Here is a tiny trained network, its code and every weight. The questions are about switching its units off for an input and a class, where a switched-off unit gives its printed mean instead of its output.

import numpy as np


def w(rows, s, z=0):
    codes = np.array(rows[::2]) - 128.0
    scale = np.full(codes.shape[1], s)
    scale[-1] = z or s
    return codes * scale


def norm(h):
    return h / np.sqrt((h * h).mean(-1, keepdims=True) + 1e-5)


def f(y):
    return y / 2 * (1 + np.tanh(0.7978845608 * (y + 0.044715 * y**3)))


def log_softmax(a):
    a = a - a.max(-1, keepdims=True)
    return a - np.log(np.exp(a).sum(-1, keepdims=True))


def net(x, mask):
    res = np.array(x, float).reshape(1, 5) / 4 @ E
    u = 0
    for l in range(2):
        y = f(norm(res) @ A[l][:, :-1].T + A[l][:, -1])
        res = res + np.where(mask[u : u + 5], y, B[l][:, -1]) @ B[l][:, :-1]
        u += 5
    return log_softmax(norm(res)[-1] @ U[:, :-1].T + U[:, -1])


A, B = {}, {}
E = w([
[120,70,137],'x0',
[150,87,199],'x1',
[115,120,252],'x2',
[30,89,81],'x3',
[158,139,151],'x4',
],0.0035)
A[0] = w([
[128,2,232,2],'L0N1',
[204,119,190,76],'L0N2',
[255,181,102,134],'L0N3',
[89,132,150,30],'L0N4',
[106,120,70,226],'L0N5',
],0.0058,0.00075)
B[0] = w([
[178,46,157,251],'L0N1',
[75,107,123,201],'L0N2',
[142,243,91,252],'L0N3',
[1,197,185,120],'L0N4',
[184,11,101,180],'L0N5',
],0.0038,0.0021)
A[1] = w([
[94,100,126,63],'L1N1',
[95,60,191,119],'L1N2',
[88,67,126,95],'L1N3',
[126,91,125,184],'L1N4',
[144,78,254,252],'L1N5',
],0.0067,0.0024)
B[1] = w([
[73,150,176,119],'L1N1',
[178,129,93,174],'L1N2',
[74,254,203,144],'L1N3',
[162,161,109,154],'L1N4',
[169,83,3,253],'L1N5',
],0.0063,0.004)
U = w([
[110,151,219,3],'0',
[2,153,145,157],'1',
[211,242,92,175],'2',
[201,22,86,211],'3',
[93,121,151,36],'4',
],0.0092,0.0058)

Each question gives the input, the list of numbers given to net, and the class t.
The units are the neurons (one row each of A and B). Each row of codes is followed by its name. A weight is (code - 128) times the scale printed after its matrix; where a second scale follows, it is the last column's (A, B and U).
mask holds one flag per neuron, layer by layer. A switched-off neuron (its flag False) gives its mean, the last column of its row in B, instead of its output. The means were averaged over made-up inputs and are rounded, as every weight is.
A unit's drop is (log p(t) with every unit on - log p(t) with that unit switched off) / (log p(t) with every unit on - log p(t) with every unit switched off).
most important unit: the unit with the biggest drop
k most important neurons: the k neurons with the biggest drops, biggest first
top k neurons in layer l: the k neurons of layer l with the biggest drops, biggest first
drop when u is switched off: that unit's drop, to one decimal
input [1,2,-1,6,-4], class 1: most important unit => L1N3
input [6,1,-5,5,-5], class 1: 4 most important neurons => (L1N5; L1N3; L0N1; L1N1)
input [0,5,-3,4,-7], class 1: 3 most important neurons => (L1N3; L1N5; L0N1)
input [-6,-2,0,5,7], class 1: 2 most important neurons => (L1N5; L1N2)
input [-3,-4,1,1,-4], class 1: top 2 neurons in layer 1 => (L1N5; L1N2)
input [-6,-1,7,6,0], class 3: 4 most important neurons => (L1N5; L0N3; L1N2; L0N2)
input [-2,0,-3,3,-8], class 1: top 2 neurons in layer 0 => (L0N3; L0N1)
input [8,-5,0,2,-8], class 1: drop when L1N3 is switched off => 0.5
input [2,-2,-1,8,7], class 1: drop when L1N4 is switched off => 0.0
input [-8,7,-1,8,2], class 1: drop when L1N5 is switched off => 0.1
input [3,-6,0,7,7], class 1: drop when L1N5 is switched off => 0.5
